(in the rows, 128 means zero)
Here are made-up elements, facts about them, and rows of numbers that follow some of those facts. Name the element behind each unnamed row.

Known rows:
[ 80 117 135 111 113 156 111 186 148  42 159 118 156 104 139 120 127 151
 114 158 173 151 139  77 168 118 131 130 137 145 129 149 122 107]: navu
[110 117 138 112 132 145 139 196 150  85 156 101 131 110 169 145 122 151
 138 154 158 146 153  87 171 137 117 112 154 153 136 134 125  77]: mobronas
[ 96 136 134 121 143  92 152 146 148  64 124 103 162 164 144 113 108 121
 138 147 180 103 131  62 167 144 175 119 135 147 118 135  89  88]: rifofi
[112 148 141 105 139 116 143 168 139  87 153 117 128 159 159 147 107 134
 159 136 173 130 144  81 183 135 163 107 160 158 127 139 109  70]: klobra
[ 90 168 134  50 155 149 140 170 212  52 119 103  83 107 129  88 174 171
 143 164 186 176 102  54 170 165 154  88 110 192 110  92 101  86]: trerok
[ 70 153 133  56 128 118 149 161 186  88 143 129  74 124 117 112 159 187
 135 179 182 156  62  65 161 185 159  99 109 166 115 111 108  98]: nuter
[ 95 109 126  89 120 115 118 145 160  89 153 121 111 122 141 119 120 159
 133 168 164 131 110  91 154 151 164 128 134 135 126 143 103  88]: trotunal
[ 96 167 120  91 138 136 114 160 143  61 150 100 135 149 161 108  88 141
 147 113 157 113 129  57 151 158 171  97 147 113 140 150 102 107]: lofe
[113 150 137  98 139 115 130 178 135  88 164 114 126 151 167 139 108 135
 151 128 157 130 148  71 172 135 145  98 144 153 129 144 114  72]: klavun
[ 89 111 126  98 125 118 116 145 152  89 155 121 112 132 145 120 111 156
 138 168 169 128 114  89 157 148 166 129 134 132 127 143 101  87]: vaklisok
[166 124 173  53 129  85 127 170 169  96 144 107 144 101 160 162 155 165
 109 127 166 123 109  74 189 155 151 115 178 165 153 157 129  96]: kofli
[ 94 107  78  74  85 104 127 134 186  82 148 136 110 107 135 111 137 141
 128 147 130 129 111 121 146 148 177 136 146 125 111 148 110  46]: viza
[ 92 120 129 125 137 111 150 163 156  64 127  92 161 135 153 110 117 133
 122 158 170 114 137  68 161 145 146 123 128 144 122 129  99  93]: suteni
[114 134 131  87 147 129 109 142 173  58 128  99 126 122 161  99 133 144
 148 146 171 145 139  65 174 124 175 126 146 151 131 136  90  70]: ratusti
[ 87 134 133  96 111 134 116 170 155  41 152 130 153 119 127 122 131 142
 123 143 175 145 126  78 171 121 158 126 143 150 122 153 117  97]: zurunus
[ 78 104 141 126 109 168 131 180 161  38 141 117 160  99 129 134 130 158
 120 179 195 159 133  96 183 118 146 147 163 149 129 143 119 104]: klabon
[ 91  92 135 142 132 137 168 171 173  60 111  84 166 106 147 119 127 149
 116 186 183 128 137  89 169 146 137 143 150 146 125 121 104  95]: flikar
[ 95 144 128 113 132 156 143 155 161  56 126  97 142 135 146 125  94 153
 153 144 186 123 123  87 170 159 185 119 182 119 140 141 100 103]: plevim
[116 135 137  98 132 124 144 177 154  84 152 113 129 130 157 146 123 142
 148 139 159 138 142  87 176 140 146 107 159 159 129 140 121  69]: drogror
[108 127 128  94 145 142 106 154 174  59 132  92 126 112 169  98 134 146
 139 152 169 149 147  66 172 124 160 129 143 148 133 130  93  73]: stadur

Facts:
bastuk ω:c ξ:rilar
bebes ω:b ξ:sibre
betri ω:e ξ:potir
bidos ω:e ξ:nudre
bragur ω:a ξ:kopona
branis ω:c ξ:trerok
bridak ω:c ξ:drelon
brila ω:a ξ:bebes
brogrer ω:a
brotek ω:a ξ:mobronas
brusikil ω:d ξ:sakles
dabem ω:e ξ:stusor
dedre ω:a ξ:traplal
dirik ω:b ξ:seklak
dogros ω:a ξ:kliplase
doplapu ω:a
drelon ω:a ξ:plestos
driklas ω:a ξ:vamebrik
drogror ω:c ξ:nuplas
drudam ω:e ξ:klaplostem
duson ω:c ξ:tiplun
fata ω:e ξ:lastar
flesti ω:f ξ:memosok
flikar ω:f ξ:klabon
fliske ω:a ξ:zuligik
flutro ω:d ξ:suteni
fotrim ω:a ξ:kovova
fubus ω:b ξ:branis
gebim ω:c
gefo ω:a ξ:flesti
gekil ω:e ξ:zibistul
gepim ω:b ξ:trotis
geplo ω:a ξ:megral
grafli ω:a ξ:brogrer
granadra ω:e ξ:moda
grole ω:c
grubrel ω:d ξ:fata
guda ω:c ξ:zurunus
gutrem ω:f ξ:tipe
kadras ω:d ξ:dabem
kepefles ω:f
kidrus ω:b ξ:bastuk
klabon ω:d ξ:vifu
klakabem ω:b ξ:fotrim
klaplostem ω:b
klavun ω:c ξ:flutro
kliflize ω:a ξ:tetros
kliplase ω:d
klobra ω:c ξ:gefo
kofli ω:c ξ:gutrem
kopona ω:d ξ:kidrus
kostul ω:e ξ:kadras
kovova ω:a ξ:guda
labre ω:d
lastar ω:d ξ:zestel
legra ω:c ξ:dogros
lofe ω:a ξ:klavun
lotren ω:e ξ:brila
lutrul ω:d ξ:plutidak
maskebun ω:c
masos ω:c ξ:kliflize
mastis ω:d
megral ω:b ξ:gekil
memosok ω:e ξ:vedipok
mobronas ω:c ξ:navu
moda ω:b ξ:grubrel
mostum ω:f ξ:fubus
nabos ω:c ξ:vavar
navu ω:d ξ:kepefles
niklak ω:b ξ:masos
nitir ω:e ξ:rinir
nogror ω:f ξ:bridak
nopleden ω:a ξ:grafli
nudre ω:c
nunus ω:c ξ:viza
nuplas ω:e ξ:driklas
nuter ω:e ξ:mostum
pavol ω:d ξ:trinas
pepus ω:b ξ:nitir
pilam ω:c ξ:viflapus
plestos ω:f ξ:vuton
plevim ω:a ξ:duson
pligrus ω:f ξ:treplar
plutidak ω:d ξ:pilam
potir ω:c ξ:niklak
ratusti ω:b ξ:sageze
rebri ω:e ξ:gebim
rifofi ω:f ξ:klobra
rilar ω:d ξ:zetemun
rinir ω:d ξ:betri
rozur ω:c ξ:nunus
rula ω:f ξ:drogror
sageze ω:e ξ:stafer
sakles ω:b ξ:brotek
seklak ω:d ξ:lofe
sibre ω:e ξ:labre
skale ω:b
skufefak ω:f ξ:drudam
stadur ω:b ξ:maskebun
stafer ω:f ξ:vaklas
stagik ω:f ξ:dirik
stusor ω:c ξ:vilu
suteni ω:f ξ:tredris
tatru ω:f ξ:vaklisok
tebaril ω:d
tetros ω:d ξ:kofli
tipe ω:c ξ:kostul
tiplun ω:a ξ:zosukon
traplal ω:a ξ:flikar
tredris ω:b ξ:dedre
treplar ω:d ξ:fliske
trerok ω:b
trerun ω:e ξ:pavol
treskam ω:f
trinas ω:a ξ:mastis
triram ω:f ξ:tatru
trotis ω:d ξ:nuter
troton ω:d ξ:zatrul
trotunal ω:e
vaklas ω:e ξ:skufefak
vaklisok ω:e ξ:nabos
vamebrik ω:b ξ:geplo
vavar ω:b ξ:pligrus
vedipok ω:b ξ:vore
viflapus ω:b ξ:plevim
vifu ω:a
vilu ω:a ξ:gepim
viza ω:e ξ:nogror
vore ω:b ξ:brusikil
votu ω:d ξ:bragur
vuton ω:a ξ:bidos
zatrul ω:a ξ:nopleden
zepi ω:c
zestel ω:a ξ:grole
zetemun ω:b ξ:rozur
zibistul ω:d
zosukon ω:c ξ:troton
zuligik ω:b ξ:stadur
zurunus ω:d ξ:rebri

Rows to name:
No name comes twice in this set of rows, the named rows included.
[ 67 178 143  60 115 129 146 184 179  42 142 136 123 120 108 121 176 175
 121 151 191 168  71  47 184 154 158 103 123 179 115 128 121 104] | trotis
[ 75 166 133  75 142 109 187 177 196  58 111 106 120 127 114 102 169 159
 124 164 181 143  82  51 161 187 144  86 100 185 102  94 108  99] | mostum
[140 117 161  71 129  63 141 154 177  77 116  92 176 103 153 126 164 162
  80 139 171 101  92  49 178 164 157 133 150 150 145 148 111 112] | gutrem
[ 90 180 137  57 126 131 155 174 187  67 125  99 124 112 146 120 157 192
 125 134 174 139  61  43 174 190 168 102 162 135 147 133 115 110] | vilu
[161 125 158  47 133 118 111 152 186  62 126  94 152  89 136 128 124 165
 110 119 172 105 108  85 158 179 174 105 178 136 155 160 118 140] | kliflize

The same elements again, as new rows of numbers:
Known rows:
[115 164 115 120  94 107  89 151 103 108 100 120 129 144  84 136 139 106
 161 138 109 134 115 175 206 169 114 122 124 155 114 122 135  94 101 163
 124 136 110 152 157 104 123 154 137 164 121 165 148 163  76]: skale
[137 174 118 168  90 107 120 156 109  93 103 119 172 139 131 129 139 106
 159 161 107 124 105 149 187 134  93 140 118 166 111 133 116 117 101 188
 138 151 105 145 144 102 134 143 143 159 118 157 127 156  91]: dogros
[140 172 151 135 106  85 103 138 102 111 148 133 126 128  80 165 115 133
 201 168  88 111 146 171 166 100 150 115 113 160 127 166 139 109  97 237
 168 135  67 180 151  87 153 121 162 181 124 157 198 158 101]: votu
[123 164  81 150 102  93  91 186 131  95 135 130 159 173 120 155 145 101
 156  92 151 106 190 167 192 129  96 142 166 170 123  91 121 124  97 144
 108 149  93 162 113 120 181 135 129 187 169 143 141 155  68]: mostum
[135 150 118 131 113  92 122 142 106 102 115 145 149 136  90 174 135 107
 166 150 115 119 113 147 215 142 117 103 116 142 130 147 120 131 106 197
 101 130  94 138 136 110 129 123 121 164 111 167 153 174 101]: flutro
[139 131 112 129 115  84 107 163 117 107 105 142 138 135  98 190 159 122
 173 145  87 122 106 141 219 130 123 144 123 156 130 156 147 122  99 194
  80 134  84 137 137  89 138 118 132 168  85 172 156 161 112]: lutrul
[140 165 160 212  94  83 118 150 110 112 121 109 169 140 116 120 144 112
 129 187 105 143 109 163 205 111 119 140 128 146  92 122 121 104  71 228
 140 166 120 173 149  74 118 177 175 179 140 131 114 163 104]: drelon
[104 157 107 160 109 122  96 175 108  93 121 146 148 118 141 153 124 127
 157 129 122 131  93 158 201 151 113 139 108 142 126 120 146 115 111 188
 108 135  99 130 137 113 116 150 123 156 113 180 141 159 121]: memosok
[114 179 147 136  94 103  82 144  99 116 127 111 113 136  65 128 122 122
 174 162  91 135 135 196 176 139 145 121 120 159 107 134 142  79  94 199
 166 135  95 188 166  87 127 165 167 172 134 152 171 159  81]: zetemun
[143 167 127 131 108  81 119 146 105 105 123 139 145 132  95 166 141  99
 161 150 123 120 125 144 215 133 112 110 116 143 140 139 128 123 101 194
 110 139 105 147 140  97 129 117 133 174 119 158 161 167  96]: mastis
[137 176 117 167  91 108 121 157 109  92 103 119 172 136 129 131 141 106
 159 160 106 123 104 147 188 136  92 138 117 167 111 134 115 118 104 185
 136 148 106 144 143 103 134 144 141 157 117 157 128 158  92]: zestel
[143 160 124 129 109  82 116 145 105 105 123 140 145 137  99 168 138 105
 167 146 117 119 123 145 212 131 116 112 118 144 136 142 129 124 100 197
 108 140  99 146 139  98 134 117 135 176 118 161 161 167  96]: tebaril
[112 156 159 205 111  90  93 165 103 119 145 133 143 123 134 133 127 127
 119 158 135 154 106 172 219 124 139 137 119 117 109  99 149  96  72 234
 120 159 124 167 144  77  96 183 169 187 151 144 132 164 127]: bidos
[116 162 123 127  83 115 107 138 115  90 117 132 128 130 135 149 128  99
 145 159 123 152 120 168 188 159 106 126 137 153 137 135 110 122 146 190
 129 125 126 129 135 109 136 131 130 147 114 162 131 183 111]: zosukon
[116 136 105 146 101 111 110 186 115 100 120 140 152 150  58 151 134 115
 151 135 109 125 134 175 193 132 106 141 134 164 107 125 130 106 109 195
 100 127  92 127 119 125 138 131 128 137 103 159 123 170 101]: flesti
[111 181  88 165 109 102  76 176 126  92 136 136 154 149 204 154 132 121
 162  86 160 116 142 152 193 145 106 137 140 150 137  88 135 130  96 134
 111 153  95 162 132 105 156 153 123 208 171 165 158 143  90]: nuter
[153 168 116 119  69  97 111 153  97 110 108 111 173 167 175 107 123 104
 161 125 120 120  90 138 185 116  63 144 116 153 122 114 118 102  74 210
 155 182 110 122 155 102 138  92 158 173 118 165 123 146  59]: kliflize
[118 155 108 142  99 111 116 185 109  96 123 141 152 140  52 141 134 104
 146 139 120 122 142 172 192 135 101 134 129 162 117 121 126 104 115 191
 108 127 103 129 119 125 134 127 127 135 110 155 127 172 100]: suteni
[115 173 116 120  95 107  93 151 101 106 101 120 130 139  80 132 139  99
 154 143 115 136 119 174 208 171 113 119 120 155 119 121 133  95 107 159
 123 132 116 154 156 105 118 154 135 162 122 161 148 165  77]: klaplostem
[115 171  77 128  97  96  70 152 123 102 106 115 137 167 144 155 155  99
 170  98 137 115 161 167 213 175 107 130 156 165 121  97 126 121  97 111
 115 148 102 179 147 108 165 165 133 202 172 154 158 150  48]: fubus

Which element is each row?
No name comes twice in this set of rows, the named rows included.
[128 146  94  67  67 101  76 142  85 124 104 117 130 160 129 119 126  98
 166 107 118 122 106 164 219 153  83 139 118 141 123 101 139  82  76 206
 149 174 116 131 166 115 124 105 164 165 129 170 144 155  37] | niklak
[121 129  69  73  64 107  68 136  88 123 102 119 128 152 136 140 134 100
 176 106 108 111 116 168 236 157  89 155 123 143 116 101 139  93  80 216
 155 178 110 138 162 125 132 117 173 159 141 168 147 155  33] | pepus
[110 171 151 191 107  99  89 164 103 112 149 135 136 117 131 133 116 134
 146 156 124 143 117 177 191 117 140 137 111 132 115 113 151  95  84 229
 144 150 105 170 147  84 111 170 166 178 146 153 153 159 124] | viza

The same elements again, as new rows of numbers:
Some rows with their names:
[142 116 127 160 126 120  89 155 157 123 115 152 128  69 124 144 128 174
 135  80 112 141 117 121 132 131]: vilu
[119 128 129 172 115  92 118 179 137 101 107 166 119  95  94 184 140 161
 147 132 155 231 118 133 120 173]: bragur
[158 133  98 139 117 108 125 167 133 126  85 156 141  83  94 146 157 167
 156 111 106 133 162 111 133 132]: traplal
[110 145 130 130 142  96 152 169 157  84 120 161 159 110 115 153 124 132
 111 139 173 200 117 178 143 173]: kidrus
[143 134 144  98 111 140  82 166 186 121 135  94 154 110 122 108 109 106
  88  95 145 165  96 188 151 123]: dirik
[137 137 122  93 126 123 135 159 169 117 127 131 165 101 121 121 129 120
 110 116 133 135 134 171 154 132]: vore
[110 104 112 109 113  90 142 126 124 148 135 106 128 102  75 125 133 140
 129 164 114 102  99 108 167 135]: grole
[124 111  82 118 155  71  96 151  98 152  94  87 134 136  98  42 150 172
  96 111 110  73  79 126 165  94]: nudre
[151 123 118 124 120  91 140 134 114 151 100  88 138 126  74 100 137 128
 139 132 138 151 109 137 167 151]: kofli
[130 112 134 145 144  96 128 104 136 134 128 116 129  97 106 104 120 157
 138 108 129 127  91 137 161 153]: stusor
[144 134 149 117 108 159 120 144 136 133  94  91 140 121 135 172 137 126
 130 135 118  94 129 128 153 151]: zurunus
[136 142 147 142 132 134 112 161 122 119  68 103 142 134 141 148 146 142
 117 121 136 120 117 136 143 153]: treplar
[179 182 149 148 118 147 149 132 109 170 105 107 164 145 159 173 157 118
 150  40 117 122 141 152 172 180]: lutrul
[108 145 168 161 132 120 139 160 112  97  87 132 127 134 134 197 136 141
 125 159 169 188 101 148 129 194]: kopona
[110 132 128 110 132 158 136 149 111 133 106 137 136 130  99 112 110 143
 135 100 137 145 129 135 110 117]: trotunal
[141 116 120 100 130 179 142 126 117 131 104 143 131 124 100 113 114 151
 142 107 146 143 146 139 117 111]: memosok
[158 139 131 162  98 121 143 136 127 115 110 121 132 119 111 122 130 121
 133 135 103 136 128 172 118 101]: suteni
[157 146 108 162 116 110 186 134 115 106  97 149 143 116 113 127 146 138
 150 145  95 110 161 162 128 106]: flikar
[187 148 128 172  95 135 138 124 130 126 110 121 122 134 123 118 132 118
 140 105 120 163 121 194 131 112]: rula
[134 124 145 196 127 123 133 110 147  95 134 149 119  89 149 124 114 156
 125 104  95 111  98 171 120 107]: mostum

Rows to name:
No name comes twice in this set of rows, the named rows included.
[188 123 109 152 100 148 151 112 133 113 103 138 122 116 118 120 131 138
 131 150 118 134 129 179 130  98] | flesti
[ 95 158 168 140 105 120 110 181 127 133 109  73 156 130 129 171 130 106
 123 110  99 111 109 121 138 157] | navu
[145 125 132  67  79 205 150 110 138 172 158 131 135 119  94 162  96 114
 158  93 125 129 146 124 132 110] | trerun
[113 133 120 105 139  98 131 182 165  95 105 117 167  98 112 106 123 129
 103 129 123 121 136 156 141 129] | klaplostem
[139 119 102 117  86 121 102 170 146 152 129 152 129  99  98 167 141 160
 134 121 111 141 121 111 139 119] | zestel
[120 133 131 142  93  94  93 193 146 138 126 107 141  97  91 149 140 130
 145  89  92 150 130 109 126 130] | brotek
[109 128 137 125 146 159 133 135 119 124 112 139 128 118 118 109 109 150
 137  85 133 140 122 135 111 119] | dabem
[146 131 170 125 106 161  79 151 139 132  97  68 127 134 145 150 123 119
 108 114 139 138  86 144 151 143] | seklak
[125 127 137  88 116 172 139 137 126 141 117 121 141 117  95 128 105 130
 147 106 126 128 142 125 115 105] | rebri
[111 113 131 134 145  71 135 143 118 116  95  91 132  99  79  87 131 139
 132 142 122 122 106 123 156 148] | maskebun
[ 98 117 153 136 163 158 129 113 132 109 136 159 130  96 131 112  86 164
 138  68 127 120 107 140 109 117] | nuter

The same elements again, as new rows of numbers:
Some elements and their rows:
[181 128 103 118 139 106 126 151 122 198 153 105 124  91 161 139 133 133
 134  64 110 162 138  92 128 132 133 153 169 118 125 160]: triram
[202 129  83 135 110 122 123 114 138 190 187 136 159 106 142 150 109 116
  91  81 100 125 112  89  99 148 135 152 157 154  67 110]: vilu
[183 120 104 132 133  84 140 164 143 248 183 131  89 101 189 142 107 134
 174  20 104 153  78 100  96 106 104 150 163 108 122 183]: vavar
[183 128  99 122 134  64 160 173 146 231 184 115 120  90 178 136 132 147
 173  38 102 172  96  94 109 100 114 156 173 108 128 194]: pligrus
[181 116 104 123 117 125 105 149 126 202 151 105 126 123 168 137  97 124
 138 136 114 130 144  84 119 143 129 153 165 121 134 141]: grafli
[183 126 100 131 115  67 151 159 140 248 177 116 122 114 176 144 101 132
 174  80 102 140  95  87 105 115 110 146 169 116 120 180]: fliske
[182 124  90 143 121 157 107 159 135 201 130  94 100  51 163 138 112 136
 117 144 123 160 103  83 123 118 140 121 137 106 139 133]: mastis
[183 125  91 142 120 150 106 155 133 201 134  99 102  56 164 136 113 134
 120 130 121 157 108  84 125 118 140 122 141 107 134 137]: tebaril
[186 109 105 117 114 127  90 151 134 190 163 119 129 155 179 119  94 127
 148 134 112 126 173  86 119 146 136 164 178 119 143 143]: zatrul
[152 126  83 109 147 120  99 125 107 210 130 155  59 101 149 157 125 138
 137  71 134 123 156 134 128 160 112 136 164  79  68 161]: vedipok
[152 126  83 111 147 121  97 124 107 210 130 155  59 102 148 158 126 139
 136  72 134 125 156 134 129 160 111 136 164  80  66 159]: vore
[194 126  97 131 116 132  97 146 134 199 147 123 110  98 164 120 112 129
 133  76 110 147 141  94 132 128 143 125 167 119 121 152]: lutrul
[192 131  95 126 141 139 105 158 126 201 118  97  95  54 145 148 108 136
 136 141 105 153  94  88 115 138 126 150 144 114 152 118]: zepi
[166 137 119  99 135 123 115 131  94 193 157  95 128  52 162 137 127 113
 135  61 101 148 133  89 148 131 139 149 180 126 141 142]: flikar
[179 121 110 124 137 127 103 142 118 213 156 123  90 106 171 142 106 119
 139  42 111 142 124  99 118 139 121 147 162 117 122 147]: vamebrik
[180 126 105 124 118 103 118 139 119 219 153 110 125 121 162 144 102 120
 142 100 108 129 135  87 124 142 125 143 170 122 114 152]: geplo
[183 148 102 131 116 131 111 163 116 190 144 112 108  98 152 140 108 122
 148  79 123 139 113  92 136 134 137 150 140 117 121 140]: drudam
[215 152  86 154 134 104  95 140 126 169 116 107 122  89 145 153  98 131
 104  40  87 134 121  79 101 158 134 142 161 128 122 120]: tipe
[181 124  90 144 122 155 107 157 133 201 129  94  99  50 163 136 110 134
 118 143 123 159 101  82 125 118 141 121 139 105 138 132]: kliplase
[165 123 101 132 124 138 121 148 113 212 138  81 118  68 161 157  98 122
 124 176 121 136  99  76 120 133 126 143 139 115 140 124]: vifu

Which element is each row?
No name comes twice in this set of rows, the named rows included.
[193 140  99 157 119 107  95 152 120 193 117  98 107 103 172 133  99 130
 127  51 108 143 146  81 132 133 142 110 168 103 136 163] | rinir
[155 125  85 111 146 123  96 126 108 209 131 151  62 102 150 157 123 136
 135  70 132 127 153 130 127 157 113 137 162  83  71 158] | sakles
[189 104 107 113 110 133  81 157 137 182 169 125 129 166 185 110  91 131
 153 143 112 124 183  88 116 145 140 173 182 119 151 142] | tiplun
[189 120 110 123 120 115 119 142 116 225 144 105 127 135 151 144 105 112
 136  98 109 136 139  83 132 149 126 140 162 137 114 150] | bragur
[177 130 101 116 140 112 118 146 116 191 147 108 119  92 155 141 134 133
 129  70 113 158 149  95 133 139 132 151 169 115 118 157] | rifofi
[165 125  95 126 145 140 124 160 119 188 133  84 110  51 157 153 132 139
 115 144 128 169 115  84 122 127 130 153 138 101 139 137] | kepefles
[170 116 100 135 141 162 107 153 121 206 142  98  86  61 169 157 106 125
 115 120 126 155  86  89 106 130 122 149 126 110 134 117] | trerok
[190 119  98 124 134 148 105 128 130 200 175 141 111  96 159 147 112 117
 112  46 109 143 107 101 105 142 126 153 150 138  93 122] | fubus
[212 140  78 157 112 128 102 129 143 172 156 129 137  87 153 136 109 126
  84  39 102 142 122  85 109 137 150 122 157 133  86 127] | kadras
[202 114 125 111 147 133 125 160 117 231 124  92 127 137 132 141 144 109
 125  59 114 190 155  78 153 150 132 144 149 155 124 160] | nogror
[167 143 123 103 111 142  94 113  90 210 164 108 121  24 167 118 107  97
 147  54  90 127 118  92 165 119 149 115 192 130 145 140] | flutro
[184 163 105 159 120 100  99 172 102 173 112  88 106 118 166 147  90 123
 143  36 118 129 137  78 133 144 138 136 149 103 137 156] | betri

